Below are the code and all the weights of a small trained network. Each question names an input and a class and asks about switching units off, where a switched-off unit gives its printed mean instead of its output.

import numpy as np


def w(rows, s, z=0):
    codes = np.array(rows[::2]) - 128.0
    scale = np.full(codes.shape[1], s)
    scale[-1] = z or s
    return codes * scale


def norm(h):
    return h / np.sqrt((h * h).mean(-1, keepdims=True) + 1e-5)


def f(y):
    return y / 2 * (1 + np.tanh(0.7978845608 * (y + 0.044715 * y**3)))


def log_softmax(a):
    a = a - a.max(-1, keepdims=True)
    return a - np.log(np.exp(a).sum(-1, keepdims=True))


def net(x, mask):
    res = np.array(x, float).reshape(1, 8) / 4 @ E
    u = 0
    for l in range(2):
        y = f(norm(res) @ A[l][:, :-1].T + A[l][:, -1])
        res = res + np.where(mask[u : u + 13], y, B[l][:, -1]) @ B[l][:, :-1]
        u += 13
    return log_softmax(norm(res)[-1] @ U[:, :-1].T + U[:, -1])


A, B = {}, {}
E = w([
[79,88,57,47,199,108],'x0',
[143,184,198,105,96,106],'x1',
[129,113,116,250,142,86],'x2',
[84,178,186,104,160,56],'x3',
[119,112,122,168,154,121],'x4',
[65,122,108,81,212,100],'x5',
[57,86,80,168,222,67],'x6',
[124,162,178,118,105,113],'x7',
],0.0019)
A[0] = w([
[203,140,165,150,2,200,8],'L0N1',
[130,123,127,125,127,128,129],'L0N2',
[144,114,107,125,127,146,107],'L0N3',
[131,185,175,102,124,106,97],'L0N4',
[183,136,154,139,47,180,61],'L0N5',
[173,77,39,180,132,176,29],'L0N6',
[158,127,145,126,72,163,95],'L0N7',
[59,90,112,114,198,74,86],'L0N8',
[129,132,126,129,129,127,125],'L0N9',
[122,100,117,204,149,118,40],'L0N10',
[128,118,131,126,121,128,143],'L0N11',
[140,112,116,155,136,134,54],'L0N12',
[144,199,216,127,95,99,48],'L0N13',
],0.004,0.0012)
B[0] = w([
[226,251,76,173,73,219,254],'L0N1',
[126,138,130,127,140,131,128],'L0N2',
[111,162,125,106,172,106,127],'L0N3',
[80,101,197,126,95,73,151],'L0N4',
[211,226,90,163,106,193,194],'L0N5',
[49,165,192,83,184,43,167],'L0N6',
[167,166,112,150,136,144,157],'L0N7',
[233,119,102,161,70,211,195],'L0N8',
[126,121,128,129,122,129,127],'L0N9',
[135,184,127,155,139,77,137],'L0N10',
[119,146,129,128,142,136,132],'L0N11',
[112,196,129,120,155,80,115],'L0N12',
[100,111,164,54,128,122,178],'L0N13',
],0.0025,0.0023)
A[1] = w([
[109,97,67,59,162,141,53],'L1N1',
[144,90,71,107,143,158,63],'L1N2',
[133,170,212,166,80,97,110],'L1N3',
[142,144,174,51,82,158,97],'L1N4',
[130,129,124,119,129,122,119],'L1N5',
[178,167,180,187,55,140,69],'L1N6',
[98,156,254,73,83,85,9],'L1N7',
[122,143,171,114,104,112,93],'L1N8',
[131,124,132,143,133,131,126],'L1N9',
[207,170,136,156,22,204,43],'L1N10',
[82,118,108,85,171,97,125],'L1N11',
[148,150,163,33,55,165,138],'L1N12',
[116,85,111,231,151,110,96],'L1N13',
],0.0046,0.0013)
B[1] = w([
[162,78,132,84,124,226,164],'L1N1',
[106,90,165,72,151,153,140],'L1N2',
[134,92,130,62,138,185,171],'L1N3',
[107,142,148,211,135,74,171],'L1N4',
[122,121,138,143,130,144,127],'L1N5',
[181,142,89,78,130,203,201],'L1N6',
[67,90,253,60,66,81,164],'L1N7',
[112,113,152,112,115,136,129],'L1N8',
[124,139,118,116,125,109,128],'L1N9',
[223,211,115,159,56,207,253],'L1N10',
[202,124,107,139,63,198,163],'L1N11',
[122,147,139,225,136,65,205],'L1N12',
[85,190,117,177,125,29,167],'L1N13',
],0.0034,0.0033)
U = w([
[79,137,67,220,189,21,86],'0',
[73,114,255,64,86,75,77],'1',
[114,35,61,43,190,199,73],'2',
[218,234,128,157,57,201,254],'3',
],0.008,0.00099)

Each question gives the input, the list of numbers given to net, and the class t.
The units are the neurons (one row each of A and B). Each row of codes is followed by its name. A weight is (code - 128) times the scale printed after its matrix; where a second scale follows, it is the last column's (A, B and U).
mask holds one flag per neuron, layer by layer. A switched-off neuron (its flag False) gives its mean, the last column of its row in B, instead of its output. The means were averaged over made-up inputs and are rounded, as every weight is.
A unit's drop is (log p(t) with every unit on - log p(t) with that unit switched off) / (log p(t) with every unit on - log p(t) with every unit switched off).
The circuit of an input: a set's keep is (log p(t) with only the set's units on - log p(t) with every unit switched off) / (log p(t) with every unit on - log p(t) with every unit switched off). Starting from the 12 units with the biggest drops (on a tie, the unit counted first), units are removed one at a time, each time the one whose removal leaves the highest keep (on an exact tie, the one counted first), for as long as the keep stays at least 0.8.
units of the circuit, in order: the units of the circuit, biggest drop first
unit that matters most: the unit with the biggest drop
k most important neurons: the k neurons with the biggest drops, biggest first
k most important neurons of layer l: the k neurons of layer l with the biggest drops, biggest first
drop when u is switched off: that unit's drop, to one decimal
input [-3,7,2,7,-2,5,-7,-2], class 1: units of the circuit, in order -> (L1N7 L0N13)
input [7,6,7,-5,-7,8,-7,1], class 2: units of the circuit, in order -> (L0N1 L1N10)
input [4,-4,-2,1,6,1,-8,-4], class 2: units of the circuit, in order -> (L0N1 L1N10 L0N8)
input [5,7,-8,3,-5,-1,-6,2], class 1: units of the circuit, in order -> (L1N7 L0N8 L0N4)
input [1,1,0,-5,-3,7,3,5], class 2: unit that matters most -> L1N10
input [-1,-8,-6,3,-3,-8,7,6], class 2: 2 most important neurons of layer 1 -> (L1N10 L1N12)
input [1,-8,-7,8,8,3,-4,3], class 1: 2 most important neurons -> (L1N6 L1N7)
input [7,-5,4,-3,6,0,-3,7], class 2: 3 most important neurons -> (L1N12 L1N1 L1N4)
input [-8,-6,-2,5,7,-8,7,3], class 0: 2 most important neurons -> (L1N13 L0N1)
input [0,2,7,-4,1,-8,7,7], class 0: 2 most important neurons of layer 1 -> (L1N10 L1N13)
input [8,-4,8,4,-7,-7,-2,3], class 0: drop when L1N10 is switched off -> 0.1
input [6,1,6,4,8,-8,-1,-6], class 0: drop when L0N13 is switched off -> 0.0
input [3,8,-6,-1,-8,1,0,8], class 1: drop when L1N7 is switched off -> 0.1
input [-5,-4,-8,-6,2,-5,8,-8], class 2: most important neuron -> (L1N12)
